Here is a tiny trained network, its code and every weight. The questions are about switching its units off for an input and a class, where a switched-off unit gives its printed mean instead of its output.

import numpy as np


def w(rows, s, z=0):
    codes = np.array(rows[::2]) - 128.0
    scale = np.full(codes.shape[1], s)
    scale[-1] = z or s
    return codes * scale


def f(y):
    return y / 2 * (1 + np.tanh(0.7978845608 * (y + 0.044715 * y**3)))


def log_softmax(a):
    a = a - a.max(-1, keepdims=True)
    return a - np.log(np.exp(a).sum(-1, keepdims=True))


def net(x, mask):
    res = np.array(x, float).reshape(1, 5) / 4 @ E
    y = f(res @ A[0][:, :-1].T + A[0][:, -1])
    res = res + np.where(mask, y, B[0][:, -1]) @ B[0][:, :-1]
    return log_softmax(res[-1] @ U[:, :-1].T + U[:, -1])


A, B = {}, {}
E = w([
[165,58,69,235,131,146,82,62,176,190],'x0',
[70,1,111,117,100,71,66,170,141,63],'x1',
[149,108,139,111,152,155,130,128,138,118],'x2',
[127,117,149,123,161,144,124,118,125,126],'x3',
[218,93,227,125,77,62,126,155,39,175],'x4',
],0.0082)
A[0] = w([
[134,82,237,79,70,65,150,181,59,82,120],'N0',
[176,174,192,39,109,91,202,212,58,174,164],'N1',
[172,220,216,58,122,121,179,155,21,155,213],'N2',
[147,139,68,199,166,198,102,38,204,131,136],'N3',
[30,176,98,43,171,139,205,174,142,34,182],'N4',
[241,35,166,189,102,76,87,95,91,221,97],'N5',
[213,136,98,192,144,141,98,78,136,202,232],'N6',
[121,181,153,201,184,238,179,112,166,139,254],'N7',
[2,14,92,195,108,120,21,90,164,79,175],'N8',
[118,126,90,48,123,146,130,194,132,70,139],'N9',
[87,46,121,84,113,132,37,178,140,107,231],'N10',
[221,222,203,69,109,121,200,102,104,191,195],'N11',
[4,237,87,22,157,171,174,181,165,38,214],'N12',
[120,69,158,109,120,50,93,224,78,49,152],'N13',
[49,26,81,136,120,88,108,108,212,97,199],'N14',
],0.0051,0.0025)
B[0] = w([
[59,104,165,187,56,168,71,231,96,85,213],'N0',
[168,167,62,218,176,114,141,175,131,1,226],'N1',
[251,181,63,203,194,146,126,153,88,60,248],'N2',
[79,220,65,164,137,207,119,105,165,99,198],'N3',
[193,96,187,95,91,101,124,80,56,180,221],'N4',
[203,88,238,49,107,55,166,57,79,188,235],'N5',
[115,194,126,153,133,120,190,52,175,201,210],'N6',
[126,152,100,184,140,177,149,26,148,181,203],'N7',
[186,118,55,137,175,61,39,178,133,82,243],'N8',
[162,101,213,92,74,114,89,159,70,169,162],'N9',
[169,24,179,91,130,73,23,219,108,117,204],'N10',
[209,177,57,185,212,72,148,95,162,55,237],'N11',
[216,80,193,45,135,24,194,25,92,254,254],'N12',
[68,72,233,107,42,182,33,193,106,123,205],'N13',
[198,119,85,78,166,50,34,144,157,108,216],'N14',
],0.005,0.0068)
U = w([
[168,148,172,125,154,100,253,62,102,224,211],'0',
[162,135,30,199,208,92,85,183,154,22,174],'1',
[139,56,178,52,122,55,74,133,116,228,102],'2',
[73,101,193,158,86,179,90,224,85,62,5],'3',
[22,189,68,196,130,219,136,103,234,181,105],'4',
],0.0057,0.0018)

Each question gives the input, the list of numbers given to net, and the class t.
The units are the neurons (one row each of A and B). Each row of codes is followed by its name. A weight is (code - 128) times the scale printed after its matrix; where a second scale follows, it is the last column's (A, B and U).
mask holds one flag per neuron, in row order. A switched-off neuron (its flag False) gives its mean, the last column of its row in B, instead of its output. The means were averaged over made-up inputs and are rounded, as every weight is.
A unit's drop is (log p(t) with every unit on - log p(t) with that unit switched off) / (log p(t) with every unit on - log p(t) with every unit switched off).
The circuit of an input: a set's keep is (log p(t) with only the set's units on - log p(t) with every unit switched off) / (log p(t) with every unit on - log p(t) with every unit switched off). Starting from the 12 units with the biggest drops (on a tie, the unit counted first), units are removed one at a time, each time the one whose removal leaves the highest keep (on an exact tie, the one counted first), for as long as the keep stays at least 0.8.
circuit, biggest first: the units of the circuit, biggest drop first
k most important neurons: the k neurons with the biggest drops, biggest first
drop of u: that unit's drop, to one decimal
input [-7,0,7,2,3], class 1: circuit, biggest first -> (N1)
input [0,-1,6,2,5], class 1: circuit, biggest first -> (N12; N1)
input [0,1,-8,7,7], class 3: 2 most important neurons -> (N0; N12)
input [-1,1,-4,7,6], class 3: circuit, biggest first -> (N0; N12)
input [1,-7,0,5,0], class 4: 2 most important neurons -> (N12; N5)
input [0,6,-8,6,-4], class 2: circuit, biggest first -> (N1; N2)
input [5,-7,-8,-1,0], class 4: 2 most important neurons -> (N12; N3)
input [-1,6,1,-4,6], class 3: 3 most important neurons -> (N0; N12; N13)
input [-5,0,8,6,-2], class 0: 3 most important neurons -> (N12; N8; N14)
input [-7,2,5,-6,8], class 3: 2 most important neurons -> (N13; N0)
input [4,-7,-3,5,0], class 4: 3 most important neurons -> (N12; N3; N4)
input [0,-8,-7,-2,-8], class 0: 2 most important neurons -> (N12; N4)
input [7,-5,-6,-5,0], class 4: 3 most important neurons -> (N12; N3; N4)
input [0,8,2,2,-7], class 2: most important neuron -> (N12)
input [0,2,-6,7,7], class 3: 2 most important neurons -> (N0; N12)
input [0,0,-2,-4,-7], class 0: drop of N13 -> 0.1
input [0,-8,-3,0,4], class 1: drop of N11 -> 0.3
input [0,-8,2,1,5], class 1: drop of N11 -> 0.3
